Below is a small trained network, with its code and all its weights. Each question gives an input and a class and asks what happens when units are switched off, that is, made to give their printed mean instead of their output.

import numpy as np


def w(rows, s, z=0):
    codes = np.array(rows[::2]) - 128.0
    scale = np.full(codes.shape[1], s)
    scale[-1] = z or s
    return codes * scale


def f(y):
    return np.maximum(y, 0)


def log_softmax(a):
    a = a - a.max(-1, keepdims=True)
    return a - np.log(np.exp(a).sum(-1, keepdims=True))


def net(x, mask):
    res = np.array(x, float).reshape(1, 6) / 4 @ E
    y = f(res @ A[0][:, :-1].T + A[0][:, -1])
    res = res + np.where(mask, y, B[0][:, -1]) @ B[0][:, :-1]
    return log_softmax(res[-1] @ U[:, :-1].T + U[:, -1])


A, B = {}, {}
E = w([
[113,177,182,96,72,203],'x0',
[124,95,3,142,69,164],'x1',
[205,119,170,227,102,161],'x2',
[127,36,138,88,207,209],'x3',
[164,206,78,123,193,148],'x4',
[219,116,142,45,112,110],'x5',
],0.008)
A[0] = w([
[215,115,144,214,106,166,38],'neuron 0',
[9,148,125,214,178,144,33],'neuron 1',
[124,58,140,110,182,187,22],'neuron 2',
[149,133,165,139,156,116,99],'neuron 3',
[111,149,106,111,112,105,13],'neuron 4',
[119,98,44,136,75,170,138],'neuron 5',
[190,125,174,209,141,148,39],'neuron 6',
[129,133,184,161,149,121,127],'neuron 7',
[170,198,90,115,187,144,180],'neuron 8',
[166,136,201,170,161,115,70],'neuron 9',
[112,156,141,124,107,169,108],'neuron 10',
[123,89,124,148,159,83,16],'neuron 11',
[117,182,93,107,163,135,114],'neuron 12',
[58,129,96,59,119,105,115],'neuron 13',
[133,98,129,87,158,162,46],'neuron 14',
[151,163,95,132,140,135,14],'neuron 15',
[155,173,90,143,175,174,7],'neuron 16',
[149,164,144,110,104,188,83],'neuron 17',
[93,141,146,124,165,145,66],'neuron 18',
[133,97,93,169,182,59,139],'neuron 19',
[104,139,143,122,105,97,26],'neuron 20',
[162,127,57,98,82,153,105],'neuron 21',
[117,152,132,146,110,95,44],'neuron 22',
[130,183,134,152,96,99,12],'neuron 23',
[86,149,175,79,169,80,99],'neuron 24',
[91,99,126,80,178,162,102],'neuron 25',
[71,112,110,64,144,106,15],'neuron 26',
[242,106,132,23,99,87,107],'neuron 27',
[147,96,108,153,169,107,113],'neuron 28',
[79,32,185,107,45,72,228],'neuron 29',
[88,161,112,92,121,89,44],'neuron 30',
[75,163,145,129,114,176,146],'neuron 31',
[73,154,154,68,167,82,108],'neuron 32',
[101,179,115,107,73,77,152],'neuron 33',
[98,179,142,71,83,203,86],'neuron 34',
[137,168,131,124,164,134,59],'neuron 35',
[146,108,84,121,164,60,132],'neuron 36',
[119,141,174,123,158,119,150],'neuron 37',
[93,110,132,149,175,175,86],'neuron 38',
[125,171,110,136,94,39,72],'neuron 39',
[161,182,123,123,178,130,65],'neuron 40',
],0.013,0.0018)
B[0] = w([
[85,84,100,89,176,199,219],'neuron 0',
[105,231,121,188,134,177,231],'neuron 1',
[208,135,120,92,80,148,228],'neuron 2',
[118,136,122,103,109,104,175],'neuron 3',
[135,123,123,99,123,141,152],'neuron 4',
[103,155,106,61,90,47,235],'neuron 5',
[84,98,99,93,169,174,205],'neuron 6',
[122,132,107,112,109,99,185],'neuron 7',
[138,79,111,207,104,121,221],'neuron 8',
[102,135,107,80,108,87,205],'neuron 9',
[126,127,166,115,147,107,170],'neuron 10',
[144,127,166,133,140,107,167],'neuron 11',
[114,92,113,170,121,132,184],'neuron 12',
[71,91,101,125,165,168,204],'neuron 13',
[172,135,129,115,108,152,189],'neuron 14',
[132,108,117,153,107,117,156],'neuron 15',
[132,94,117,169,84,98,182],'neuron 16',
[129,115,176,140,156,97,187],'neuron 17',
[134,141,122,125,126,120,170],'neuron 18',
[123,126,201,114,168,93,213],'neuron 19',
[149,124,120,129,116,134,153],'neuron 20',
[101,154,116,92,113,77,204],'neuron 21',
[160,130,133,115,109,140,161],'neuron 22',
[187,129,117,103,109,153,182],'neuron 23',
[95,145,107,82,102,77,214],'neuron 24',
[179,113,125,97,117,172,215],'neuron 25',
[100,104,115,117,157,168,192],'neuron 26',
[100,241,128,192,146,186,254],'neuron 27',
[130,127,169,114,144,121,180],'neuron 28',
[143,68,103,253,100,86,232],'neuron 29',
[126,104,112,114,144,179,174],'neuron 30',
[135,142,168,143,165,110,187],'neuron 31',
[79,105,99,86,148,127,214],'neuron 32',
[188,119,126,92,116,166,204],'neuron 33',
[120,113,205,115,186,90,218],'neuron 34',
[129,108,123,156,103,108,168],'neuron 35',
[117,123,194,117,158,105,200],'neuron 36',
[139,140,129,108,97,86,189],'neuron 37',
[170,143,123,126,110,149,192],'neuron 38',
[193,128,143,89,111,164,208],'neuron 39',
[136,102,110,178,105,100,191],'neuron 40',
],0.027,0.009)
U = w([
[84,63,85,89,155,185,251],'0',
[231,115,138,88,77,183,32],'1',
[106,233,128,178,121,167,203],'2',
[82,137,88,66,70,63,32],'3',
[137,48,116,206,81,112,74],'4',
[139,100,245,118,177,110,120],'5',
],0.011,0.0029)

Each question gives the input, the list of numbers given to net, and the class t.
The units are the neurons (one row each of A and B). Each row of codes is followed by its name. A weight is (code - 128) times the scale printed after its matrix; where a second scale follows, it is the last column's (A, B and U).
mask holds one flag per neuron, in row order. A switched-off neuron (its flag False) gives its mean, the last column of its row in B, instead of its output. The means were averaged over made-up inputs and are rounded, as every weight is.
A unit's drop is (log p(t) with every unit on - log p(t) with that unit switched off) / (log p(t) with every unit on - log p(t) with every unit switched off).
The circuit of an input: a set's keep is (log p(t) with only the set's units on - log p(t) with every unit switched off) / (log p(t) with every unit on - log p(t) with every unit switched off). Starting from the 12 units with the biggest drops (on a tie, the unit counted first), units are removed one at a time, each time the one whose removal leaves the highest keep (on an exact tie, the one counted first), for as long as the keep stays at least 0.8.
circuit, biggest first: the units of the circuit, biggest drop first
unit that matters most: the unit with the biggest drop
top k neurons: the k neurons with the biggest drops, biggest first
drop of u: that unit's drop, to one decimal
input [3,-2,-5,7,4,-5], class 1: circuit, biggest first : [neuron 2]
input [2,0,-4,-5,-2,2], class 1: top 3 neurons : [neuron 33; neuron 39; neuron 0]
input [7,-3,-7,-1,-8,4], class 4: top 2 neurons : [neuron 29; neuron 0]
input [-5,-5,-6,3,-7,-3], class 4: top 2 neurons : [neuron 29; neuron 0]
input [8,-2,-7,0,-2,1], class 5: top 4 neurons : [neuron 34; neuron 31; neuron 0; neuron 6]
input [1,-8,-4,8,-1,8], class 1: top 4 neurons : [neuron 2; neuron 25; neuron 1; neuron 14]
input [4,5,-5,0,-2,-4], class 0: top 3 neurons : [neuron 13; neuron 27; neuron 24]
input [0,8,8,-7,3,-3], class 0: top 2 neurons : [neuron 0; neuron 6]
input [-8,7,7,-8,-5,-6], class 1: top 3 neurons : [neuron 39; neuron 23; neuron 34]
input [4,-8,-6,2,7,5], class 3: top 4 neurons : [neuron 24; neuron 32; neuron 29; neuron 37]
input [7,-7,1,-5,-2,-5], class 3: top 4 neurons : [neuron 9; neuron 7; neuron 24; neuron 27]
input [2,1,1,-5,-7,-7], class 2: top 2 neurons : [neuron 1; neuron 8]
input [5,3,-7,-8,-4,-5], class 1: top 3 neurons : [neuron 33; neuron 39; neuron 23]
input [4,-1,-6,-2,8,3], class 4: unit that matters most : neuron 8
input [-6,-2,6,5,5,-3], class 0: top 3 neurons : [neuron 6; neuron 0; neuron 34]
input [-3,-3,4,-3,-3,2], class 0: drop of neuron 18 : 0.0
input [1,5,-3,6,3,3], class 1: drop of neuron 25 : 0.3
input [-7,-5,-6,-5,1,8], class 2: drop of neuron 27 : 3.4
